Look-ups in named tables: a row name and a column name give one cell, copied from the table.

gor
columns: goso, ginado, dedito, toso, gagasi, ruma, fepagu, kap, vepu, ralad
padako: [16, -30, 37, -67, 21, 8, -41, -46, 43, 13]
vofu: [8, 33, -9, 44, -43, -44, 18, 48, -66, -27]
tipopib: [-2, 17, 26, -20, -15, 21, 12, 22, -68, -62]
gapa: [-35, 45, -14, -2, -51, -47, -16, 99, 36, 6]
mupu: [-80, -31, 69, -59, 53, -10, -11, -38, -39, 52]
gisi: [-2, -7, 38, 15, 44, -26, 10, 12, -33, 17]
lem: [-52, -16, 3, 18, -44, 19, 17, -29, 8, -21]

What is the fepagu of gisi in gor?
10
What is the ruma of tipopib in gor?
21
What is the goso of gisi in gor?
-2
What is the goso of gapa in gor?
-35
What is the ralad of lem in gor?
-21
What is the ruma of vofu in gor?
-44
What is the kap of padako in gor?
-46
What is the dedito of vofu in gor?
-9
What is the fepagu of lem in gor?
17
What is the gagasi of gisi in gor?
44
What is the vepu of tipopib in gor?
-68
What is the kap of gapa in gor?
99
What is the dedito of tipopib in gor?
26
What is the fepagu of mupu in gor?
-11
What is the goso of padako in gor?
16
What is the kap of mupu in gor?
-38
What is the vepu of mupu in gor?
-39
What is the ginado of mupu in gor?
-31
What is the ralad of padako in gor?
13
What is the ruma of gisi in gor?
-26

Table fud
	rikizo	tup	kavifas	rebo	gagab	tir	kog	rudiduk	veg
feb	-19	-1	11	-31	-20	-30	-73	-6	37
vinev	-11	-19	6	-17	-25	-38	-66	-21	21
dalidob	-4	-22	6	-3	-24	-37	-51	-33	9
dokobu	8	-16	5	5	-21	-32	-37	-38	-3
vogugit	13	-13	1	15	-24	-29	-22	-43	-12
leg	18	-12	-1	21	-20	-22	-12	-37	-20
sem	23	-3	-2	19	-13	-14	0	-32	-24
ziz	26	-1	-8	21	-11	-8	9	-23	-31
bam	24	5	-12	18	-9	0	19	-14	-32
lero	25	10	-13	13	-4	9	29	-2	-35
lof	18	11	-22	7	-2	16	35	11	-35
kigero	15	14	-23	1	1	29	38	32	-35
tus	5	25	-25	-5	6	36	43	50	-36

lero, rikizo => 25
ziz, rikizo => 26
sem, kog => 0
bam, gagab => -9
sem, rebo => 19
ziz, rebo => 21
leg, tir => -22
lof, kavifas => -22
dalidob, rikizo => -4
tus, kog => 43
dalidob, veg => 9
kigero, kog => 38
sem, gagab => -13
dalidob, gagab => -24
lero, rudiduk => -2
bam, veg => -32
kigero, kavifas => -23
dokobu, tup => -16
tus, rebo => -5
feb, rudiduk => -6
Row with the largest rudiduk: tus

godeke =
|  | dolof | sil | fut | pupus | leg | bik | nipafa |
|---|---|---|---|---|---|---|---|
| tamo | 80.22 | -14.10 | 43.24 | -50.32 | -63.81 | 11.91 | -57.14 |
| gevara | -63.67 | -55.93 | -64.26 | -57.61 | -50.36 | -38.16 | -63.13 |
| sur | -6.90 | -44.70 | -20.75 | -50.66 | -62.01 | -14.18 | -64.61 |

What is the dolof of tamo in godeke?
80.22
What is the sil of sur in godeke?
-44.70
What is the leg of tamo in godeke?
-63.81
What is the bik of sur in godeke?
-14.18
What is the sil of tamo in godeke?
-14.10
What is the nipafa of sur in godeke?
-64.61
What is the bik of tamo in godeke?
11.91
What is the sil of gevara in godeke?
-55.93
What is the pupus of sur in godeke?
-50.66
What is the leg of sur in godeke?
-62.01
Row with the largest fut: tamo

Table fefuge
|  | vudodu | misi | dop | zam | vuponi | karime | labur | sutanu | ruvar |
|---|---|---|---|---|---|---|---|---|---|
| nid | -808 | -3576 | -1793 | 993 | -293 | -897 | 4586 | -1171 | -4009 |
| dur | 1108 | -5368 | -5695 | 2323 | 3300 | -233 | 4734 | -522 | -4546 |
| tegulub | 1235 | -3842 | -828 | -8710 | -1077 | -1416 | 7123 | -3694 | -2906 |

What is the misi of nid in fefuge?
-3576
What is the vuponi of tegulub in fefuge?
-1077
What is the zam of nid in fefuge?
993
What is the sutanu of tegulub in fefuge?
-3694
What is the ruvar of dur in fefuge?
-4546
What is the misi of dur in fefuge?
-5368
What is the dop of nid in fefuge?
-1793
What is the misi of tegulub in fefuge?
-3842
What is the ruvar of nid in fefuge?
-4009
What is the labur of dur in fefuge?
4734

